Below are the code and all the weights of a small trained network. Each question names an input and a class and asks about switching units off, where a switched-off unit gives its printed mean instead of its output.

import numpy as np


def w(rows, s, z=0):
    codes = np.array(rows[::2]) - 128.0
    scale = np.full(codes.shape[1], s)
    scale[-1] = z or s
    return codes * scale


def norm(h):
    return h / np.sqrt((h * h).mean(-1, keepdims=True) + 1e-5)


def f(y):
    return np.maximum(y, 0)


def log_softmax(a):
    a = a - a.max(-1, keepdims=True)
    return a - np.log(np.exp(a).sum(-1, keepdims=True))


def net(x, mask):
    res = np.array(x, float).reshape(1, 6) / 4 @ E
    u = 0
    for l in range(3):
        y = f(norm(res) @ A[l][:, :-1].T + A[l][:, -1])
        res = res + np.where(mask[u : u + 11], y, B[l][:, -1]) @ B[l][:, :-1]
        u += 11
    return log_softmax(norm(res)[-1] @ U[:, :-1].T + U[:, -1])


A, B = {}, {}
E = w([
[64,86,185,146,29,100,123,236],'x0',
[165,38,185,171,156,103,200,112],'x1',
[197,44,79,53,79,239,116,61],'x2',
[163,100,127,68,192,130,38,254],'x3',
[161,167,200,78,157,137,182,46],'x4',
[94,152,39,9,188,44,125,77],'x5',
],0.0075)
A[0] = w([
[123,122,115,145,100,113,136,72,76],'0.n0',
[156,45,119,148,144,95,117,128,4],'0.n1',
[118,109,165,117,100,96,154,128,71],'0.n2',
[107,123,97,203,44,177,101,67,96],'0.n3',
[95,247,160,129,48,127,132,87,120],'0.n4',
[170,82,141,140,114,158,144,78,39],'0.n5',
[119,113,92,109,92,167,135,175,83],'0.n6',
[136,171,165,174,168,149,174,99,239],'0.n7',
[117,134,158,227,68,93,131,211,90],'0.n8',
[121,130,84,223,65,186,134,94,135],'0.n9',
[125,89,125,210,132,101,181,77,102],'0.n10',
],0.013,0.0022)
B[0] = w([
[103,114,125,101,116,146,159,190,164],'0.n0',
[91,159,158,79,94,133,170,92,162],'0.n1',
[148,162,167,84,198,143,154,130,157],'0.n2',
[195,150,65,169,128,166,232,196,211],'0.n3',
[89,165,184,37,76,92,149,47,215],'0.n4',
[137,72,175,137,133,119,126,115,185],'0.n5',
[149,160,100,142,195,162,94,77,174],'0.n6',
[177,129,172,178,122,147,78,81,201],'0.n7',
[7,30,123,180,130,98,89,87,255],'0.n8',
[108,70,101,97,108,210,125,247,212],'0.n9',
[84,209,119,114,87,41,124,111,186],'0.n10',
],0.013,0.0093)
A[1] = w([
[146,155,164,177,162,58,128,86,56],'1.n0',
[122,87,108,191,127,99,181,88,179],'1.n1',
[101,64,135,197,128,129,132,199,65],'1.n2',
[109,107,148,163,12,163,170,134,5],'1.n3',
[124,79,169,188,140,87,120,183,137],'1.n4',
[197,152,104,197,153,101,37,101,115],'1.n5',
[183,127,61,127,53,168,145,170,89],'1.n6',
[96,83,137,162,117,88,144,173,118],'1.n7',
[144,137,98,159,70,170,134,92,157],'1.n8',
[201,2,134,105,102,149,199,62,98],'1.n9',
[160,165,70,51,82,146,104,132,83],'1.n10',
],0.013,0.0033)
B[1] = w([
[195,156,106,96,66,44,74,133,184],'1.n0',
[78,91,118,99,129,117,67,192,201],'1.n1',
[62,218,178,208,131,131,38,159,236],'1.n2',
[123,137,103,216,186,162,85,150,222],'1.n3',
[93,164,104,201,180,120,181,136,210],'1.n4',
[162,151,72,164,132,93,70,133,173],'1.n5',
[185,189,124,34,145,70,224,86,205],'1.n6',
[104,150,169,136,195,96,126,154,212],'1.n7',
[76,116,155,146,131,174,180,150,179],'1.n8',
[148,121,174,147,177,207,142,18,254],'1.n9',
[100,9,93,154,94,85,113,164,197],'1.n10',
],0.014,0.008)
A[2] = w([
[139,142,220,191,137,87,130,145,188],'2.n0',
[74,109,47,130,81,162,154,140,125],'2.n1',
[177,59,190,188,240,65,85,125,159],'2.n2',
[199,176,111,180,126,148,38,163,142],'2.n3',
[118,52,160,212,131,127,133,144,16],'2.n4',
[159,137,94,58,174,117,187,222,162],'2.n5',
[189,94,152,135,91,201,143,42,107],'2.n6',
[164,107,231,237,78,157,154,167,108],'2.n7',
[11,168,97,139,21,87,121,142,69],'2.n8',
[163,133,186,132,142,249,175,87,48],'2.n9',
[124,44,71,105,103,164,2,133,4],'2.n10',
],0.012,0.0025)
B[2] = w([
[107,224,93,111,86,228,51,193,223],'2.n0',
[206,144,137,215,102,152,147,110,176],'2.n1',
[177,134,29,142,85,180,148,142,252],'2.n2',
[125,25,76,108,121,85,83,65,187],'2.n3',
[108,205,171,116,234,106,122,187,190],'2.n4',
[109,116,121,161,7,153,160,188,174],'2.n5',
[172,86,190,195,181,150,145,145,217],'2.n6',
[75,94,119,165,252,113,54,93,204],'2.n7',
[144,14,145,22,204,137,198,111,254],'2.n8',
[216,13,211,146,100,136,146,49,241],'2.n9',
[184,204,101,128,154,62,38,77,183],'2.n10',
],0.013,0.009)
U = w([
[178,114,60,144,69,155,213,187,83],'0',
[177,248,208,123,61,85,115,79,1],'1',
[71,107,149,31,146,50,142,84,108],'2',
[211,45,173,170,175,193,167,56,203],'3',
[56,143,118,218,221,153,64,184,188],'4',
[213,126,19,153,133,66,25,93,103],'5',
],0.012,0.0043)

Each question gives the input, the list of numbers given to net, and the class t.
The units are the neurons (one row each of A and B). Each row of codes is followed by its name. A weight is (code - 128) times the scale printed after its matrix; where a second scale follows, it is the last column's (A, B and U).
mask holds one flag per neuron, layer by layer. A switched-off neuron (its flag False) gives its mean, the last column of its row in B, instead of its output. The means were averaged over made-up inputs and are rounded, as every weight is.
A unit's drop is (log p(t) with every unit on - log p(t) with that unit switched off) / (log p(t) with every unit on - log p(t) with every unit switched off).
The circuit of an input: a set's keep is (log p(t) with only the set's units on - log p(t) with every unit switched off) / (log p(t) with every unit on - log p(t) with every unit switched off). Starting from the 12 units with the biggest drops (on a tie, the unit counted first), units are removed one at a time, each time the one whose removal leaves the highest keep (on an exact tie, the one counted first), for as long as the keep stays at least 0.8.
circuit, biggest first: the units of the circuit, biggest drop first
unit that matters most: the unit with the biggest drop
top k neurons: the k neurons with the biggest drops, biggest first
top k neurons in layer l: the k neurons of layer l with the biggest drops, biggest first
input [-3,1,-4,-5,2,-4], class 4: unit that matters most : 0.n9
input [-8,3,-8,-5,3,6], class 1: circuit, biggest first : (0.n8 0.n10 2.n7)
input [1,-1,-6,5,6,5], class 5: circuit, biggest first : (0.n9 1.n0)
input [1,-3,-1,2,3,7], class 2: top 3 neurons in layer 2 : (2.n8 2.n2 2.n0)
input [1,7,-2,-6,8,-2], class 1: circuit, biggest first : (0.n10 1.n0)
input [-3,2,3,-1,-8,-3], class 0: circuit, biggest first : (0.n3 1.n6)
input [-8,-7,4,6,-8,-8], class 0: circuit, biggest first : (1.n6 0.n8 2.n5)
input [-8,-1,8,7,-4,3], class 5: top 3 neurons : (0.n3 1.n10 2.n10)
input [-7,-8,-8,-2,8,8], class 2: top 2 neurons : (0.n4 1.n9)
input [-8,4,-1,6,-5,2], class 5: top 2 neurons : (0.n3 1.n6)
input [6,-2,2,1,4,1], class 2: top 2 neurons in layer 0 : (0.n3 0.n5)
input [5,-3,5,-2,0,-6], class 4: top 2 neurons : (0.n8 1.n2)
input [8,4,-2,-8,2,2], class 2: top 2 neurons : (0.n10 0.n4)
input [4,-8,0,-3,-7,7], class 2: circuit, biggest first : (2.n8)
input [-3,4,-2,-1,7,5], class 5: top 2 neurons : (0.n7 0.n4)
input [-7,0,-8,-5,0,2], class 1: top 3 neurons : (0.n4 0.n7 0.n8)
input [-1,2,2,-3,-3,-1], class 0: top 2 neurons : (0.n3 1.n6)
input [0,-7,8,6,-6,-7], class 0: top 2 neurons in layer 1 : (1.n6 1.n9)
input [5,-8,1,1,-5,3], class 5: top 2 neurons : (2.n10 0.n6)
input [7,-3,5,4,-7,3], class 5: unit that matters most : 0.n6
input [-3,1,-4,6,2,7], class 5: top 2 neurons in layer 1 : (1.n6 1.n4)
